Here is a tiny trained network, its code and every weight. The questions are about switching its units off for an input and a class, where a switched-off unit gives its printed mean instead of its output.

import numpy as np


def w(rows, s, z=0):
    codes = np.array(rows[::2]) - 128.0
    scale = np.full(codes.shape[1], s)
    scale[-1] = z or s
    return codes * scale


def f(y):
    return np.maximum(y, 0)


def log_softmax(a):
    a = a - a.max(-1, keepdims=True)
    return a - np.log(np.exp(a).sum(-1, keepdims=True))


def net(x, mask):
    res = np.array(x, float).reshape(1, 7) / 4 @ E
    y = f(res @ A[0][:, :-1].T + A[0][:, -1])
    res = res + np.where(mask, y, B[0][:, -1]) @ B[0][:, :-1]
    return log_softmax(res[-1] @ U[:, :-1].T + U[:, -1])


A, B = {}, {}
E = w([
[26,196,56,125],'x0',
[156,254,144,187],'x1',
[127,128,128,142],'x2',
[125,125,129,126],'x3',
[87,153,234,124],'x4',
[140,119,127,8],'x5',
[127,132,127,137],'x6',
],0.0085)
A[0] = w([
[98,154,128,114,157],'neuron 1',
[203,90,176,99,22],'neuron 2',
[129,46,123,126,75],'neuron 3',
[204,108,172,88,81],'neuron 4',
[180,86,138,134,14],'neuron 5',
[70,63,184,94,109],'neuron 6',
[171,73,77,69,240],'neuron 7',
[128,99,88,127,72],'neuron 8',
[185,118,54,153,113],'neuron 9',
[76,153,98,130,208],'neuron 10',
[108,118,144,199,255],'neuron 11',
[67,157,235,111,120],'neuron 12',
[93,128,171,137,109],'neuron 13',
[191,138,169,128,76],'neuron 14',
[114,70,89,143,237],'neuron 15',
[185,196,118,98,190],'neuron 16',
[174,180,127,132,93],'neuron 17',
[190,103,160,144,40],'neuron 18',
[107,119,176,128,133],'neuron 19',
[47,54,131,122,178],'neuron 20',
[200,161,50,133,206],'neuron 21',
[103,160,110,68,153],'neuron 22',
[191,145,64,126,235],'neuron 23',
[104,183,76,195,225],'neuron 24',
[3,89,74,164,72],'neuron 25',
[91,158,98,109,17],'neuron 26',
[83,162,122,96,119],'neuron 27',
[96,130,226,129,146],'neuron 28',
],0.013,0.0021)
B[0] = w([
[149,61,112,119,171],'neuron 1',
[161,119,97,129,203],'neuron 2',
[121,197,96,76,210],'neuron 3',
[168,76,96,157,201],'neuron 4',
[150,131,102,145,177],'neuron 5',
[124,188,119,106,223],'neuron 6',
[110,122,176,137,254],'neuron 7',
[96,184,123,98,172],'neuron 8',
[71,104,110,86,201],'neuron 9',
[199,83,142,157,202],'neuron 10',
[115,77,166,72,206],'neuron 11',
[94,114,32,72,234],'neuron 12',
[130,89,74,81,169],'neuron 13',
[200,100,59,102,178],'neuron 14',
[123,158,186,68,215],'neuron 15',
[134,144,212,43,192],'neuron 16',
[166,160,132,61,175],'neuron 17',
[161,131,43,120,182],'neuron 18',
[113,109,106,90,170],'neuron 19',
[211,216,194,118,232],'neuron 20',
[34,126,110,93,211],'neuron 21',
[204,2,160,153,198],'neuron 22',
[40,100,128,87,203],'neuron 23',
[192,90,163,57,239],'neuron 24',
[190,106,97,107,238],'neuron 25',
[238,121,73,117,172],'neuron 26',
[167,89,62,167,187],'neuron 27',
[25,103,98,123,214],'neuron 28',
],0.0059,0.0084)
U = w([
[218,65,78,157,25],'0',
[129,124,131,108,223],'1',
[42,129,87,85,99],'2',
[143,85,178,115,190],'3',
[148,145,121,111,165],'4',
[147,54,207,125,171],'5',
[157,246,166,74,71],'6',
[75,160,227,214,2],'7',
],0.012,0.0064)

Each question gives the input, the list of numbers given to net, and the class t.
The units are the neurons (one row each of A and B). Each row of codes is followed by its name. A weight is (code - 128) times the scale printed after its matrix; where a second scale follows, it is the last column's (A, B and U).
mask holds one flag per neuron, in row order. A switched-off neuron (its flag False) gives its mean, the last column of its row in B, instead of its output. The means were averaged over made-up inputs and are rounded, as every weight is.
A unit's drop is (log p(t) with every unit on - log p(t) with that unit switched off) / (log p(t) with every unit on - log p(t) with every unit switched off).
The circuit of an input: a set's keep is (log p(t) with only the set's units on - log p(t) with every unit switched off) / (log p(t) with every unit on - log p(t) with every unit switched off). Starting from the 12 units with the biggest drops (on a tie, the unit counted first), units are removed one at a time, each time the one whose removal leaves the highest keep (on an exact tie, the one counted first), for as long as the keep stays at least 0.8.
units of the circuit, in order: the units of the circuit, biggest drop first
unit that matters most: the unit with the biggest drop
top k neurons: the k neurons with the biggest drops, biggest first
input [-6,-4,5,5,8,-4,-4], class 2: unit that matters most	neuron 28
input [-7,-5,5,6,2,-6,-6], class 0: units of the circuit, in order	(neuron 18; neuron 2)
input [2,3,4,-3,5,-2,2], class 2: units of the circuit, in order	(neuron 12; neuron 20)
input [2,4,0,-3,-5,-3,4], class 2: top 2 neurons	(neuron 21; neuron 20)
input [5,-7,3,8,-4,-8,-7], class 3: units of the circuit, in order	(neuron 15; neuron 12; neuron 24)
input [-5,5,-7,6,8,6,5], class 2: units of the circuit, in order	(neuron 28; neuron 12)
input [-7,0,6,-1,1,-4,-4], class 0: units of the circuit, in order	(neuron 18; neuron 14)
input [2,-2,-7,4,-8,-7,-1], class 2: units of the circuit, in order	(neuron 21; neuron 9)
input [-5,-7,-4,-6,7,0,7], class 2: units of the circuit, in order	(neuron 28; neuron 12; neuron 6)
input [7,5,2,-3,-4,-6,-3], class 0: units of the circuit, in order	(neuron 10; neuron 25)
input [-7,6,-3,6,-8,-6,8], class 2: units of the circuit, in order	(neuron 21; neuron 23)
input [0,-2,-1,-2,-4,8,2], class 5: units of the circuit, in order	(neuron 22; neuron 7)
input [4,1,4,-8,-4,3,2], class 3: units of the circuit, in order	(neuron 12; neuron 22; neuron 3; neuron 18)
input [6,-8,4,5,-6,2,-1], class 6: top 2 neurons	(neuron 20; neuron 15)
input [0,-8,6,-3,3,-5,6], class 6: unit that matters most	neuron 20
input [1,-7,2,-1,5,-2,-3], class 6: top 2 neurons	(neuron 20; neuron 6)
input [7,-7,-3,4,-5,6,-1], class 0: top 3 neurons	(neuron 22; neuron 25; neuron 26)
input [-6,1,7,3,-8,5,2], class 2: top 2 neurons	(neuron 21; neuron 23)
input [-2,7,8,4,8,-7,8], class 1: top 2 neurons	(neuron 24; neuron 12)
input [-7,-2,3,-5,4,4,5], class 0: unit that matters most	neuron 4
input [-6,2,-4,-7,7,-2,5], class 2: top 2 neurons	(neuron 28; neuron 12)
input [-5,-3,0,6,5,3,8], class 4: top 2 neurons	(neuron 6; neuron 22)
